Here is a tiny trained network, its code and every weight. The questions are about switching its units off for an input and a class, where a switched-off unit gives its printed mean instead of its output.

import numpy as np


def w(rows, s, z=0):
    codes = np.array(rows[::2]) - 128.0
    scale = np.full(codes.shape[1], s)
    scale[-1] = z or s
    return codes * scale


def f(y):
    return y / 2 * (1 + np.tanh(0.7978845608 * (y + 0.044715 * y**3)))


def log_softmax(a):
    a = a - a.max(-1, keepdims=True)
    return a - np.log(np.exp(a).sum(-1, keepdims=True))


def net(x, mask):
    res = np.array(x, float).reshape(1, 6) / 4 @ E
    y = f(res @ A[0][:, :-1].T + A[0][:, -1])
    res = res + np.where(mask, y, B[0][:, -1]) @ B[0][:, :-1]
    return log_softmax(res[-1] @ U[:, :-1].T + U[:, -1])


A, B = {}, {}
E = w([
[14,163,115,158,48],'x0',
[158,124,128,138,98],'x1',
[140,154,124,110,116],'x2',
[164,164,59,168,220],'x3',
[138,121,124,132,117],'x4',
[148,1,175,91,181],'x5',
],0.0093)
A[0] = w([
[126,163,68,233,173,194],'neuron 0',
[221,94,255,166,178,142],'neuron 1',
[142,208,128,238,87,169],'neuron 2',
[56,126,163,100,50,3],'neuron 3',
[105,70,77,92,125,148],'neuron 4',
[34,61,133,148,96,51],'neuron 5',
[174,95,176,13,69,165],'neuron 6',
[156,63,225,115,78,184],'neuron 7',
[123,37,134,39,139,132],'neuron 8',
[88,125,95,60,102,220],'neuron 9',
[184,149,131,123,181,102],'neuron 10',
],0.0097,0.0025)
B[0] = w([
[252,181,112,193,124,242],'neuron 0',
[130,147,138,25,187,254],'neuron 1',
[139,181,177,151,149,250],'neuron 2',
[167,172,152,144,2,216],'neuron 3',
[47,108,180,113,142,153],'neuron 4',
[200,94,136,106,58,196],'neuron 5',
[83,153,239,215,163,230],'neuron 6',
[47,86,181,147,195,244],'neuron 7',
[20,54,78,142,140,239],'neuron 8',
[109,102,214,216,102,171],'neuron 9',
[188,79,13,98,125,185],'neuron 10',
],0.0065,0.0072)
U = w([
[99,152,162,116,145,255],'0',
[222,149,49,104,146,9],'1',
[103,198,123,45,1,1],'2',
[102,170,71,217,132,124],'3',
[55,182,214,55,231,2],'4',
[137,67,10,15,172,63],'5',
[40,60,124,130,57,24],'6',
],0.0068,0.003)

Each question gives the input, the list of numbers given to net, and the class t.
The units are the neurons (one row each of A and B). Each row of codes is followed by its name. A weight is (code - 128) times the scale printed after its matrix; where a second scale follows, it is the last column's (A, B and U).
mask holds one flag per neuron, in row order. A switched-off neuron (its flag False) gives its mean, the last column of its row in B, instead of its output. The means were averaged over made-up inputs and are rounded, as every weight is.
A unit's drop is (log p(t) with every unit on - log p(t) with that unit switched off) / (log p(t) with every unit on - log p(t) with every unit switched off).
The circuit of an input: a set's keep is (log p(t) with only the set's units on - log p(t) with every unit switched off) / (log p(t) with every unit on - log p(t) with every unit switched off). Starting from all 11 units, units are removed one at a time, each time the one whose removal leaves the highest keep (on an exact tie, the one counted first), for as long as the keep stays at least 0.8.
circuit, biggest first: the units of the circuit, biggest drop first
most important unit: the unit with the biggest drop
top k neurons: the k neurons with the biggest drops, biggest first
drop of u: that unit's drop, to one decimal
input [-3,5,-6,-6,-5,8], class 4: circuit, biggest first	(neuron 1; neuron 7)
input [-4,7,2,6,3,3], class 5: circuit, biggest first	(neuron 1; neuron 10; neuron 2)
input [5,-3,1,-4,3,-1], class 2: most important unit	neuron 3
input [-7,7,-1,0,1,8], class 4: circuit, biggest first	(neuron 6; neuron 1)
input [-1,-6,-2,3,2,-8], class 1: circuit, biggest first	(neuron 0; neuron 6)
input [0,-1,-7,3,7,7], class 5: circuit, biggest first	(neuron 6; neuron 2; neuron 1)
input [-1,-1,8,-4,2,7], class 4: circuit, biggest first	(neuron 6; neuron 7)
input [-8,-3,-8,-5,5,2], class 4: top 3 neurons	(neuron 6; neuron 1; neuron 7)
input [-2,-2,1,4,6,-8], class 1: top 2 neurons	(neuron 0; neuron 6)
input [-2,-1,2,8,2,4], class 5: circuit, biggest first	(neuron 10; neuron 6)
input [-2,0,5,-6,-4,8], class 4: top 3 neurons	(neuron 1; neuron 6; neuron 7)
input [-2,1,-5,3,3,3], class 5: top 2 neurons	(neuron 6; neuron 2)
input [-5,1,8,-4,2,8], class 4: top 2 neurons	(neuron 6; neuron 1)
input [-3,7,1,-7,-7,8], class 4: most important unit	neuron 1
input [-7,3,-1,-8,-6,6], class 4: drop of neuron 1	0.1
input [-6,-7,-1,7,-8,-3], class 1: drop of neuron 0	0.3
input [-2,8,-5,5,6,8], class 5: drop of neuron 10	0.2
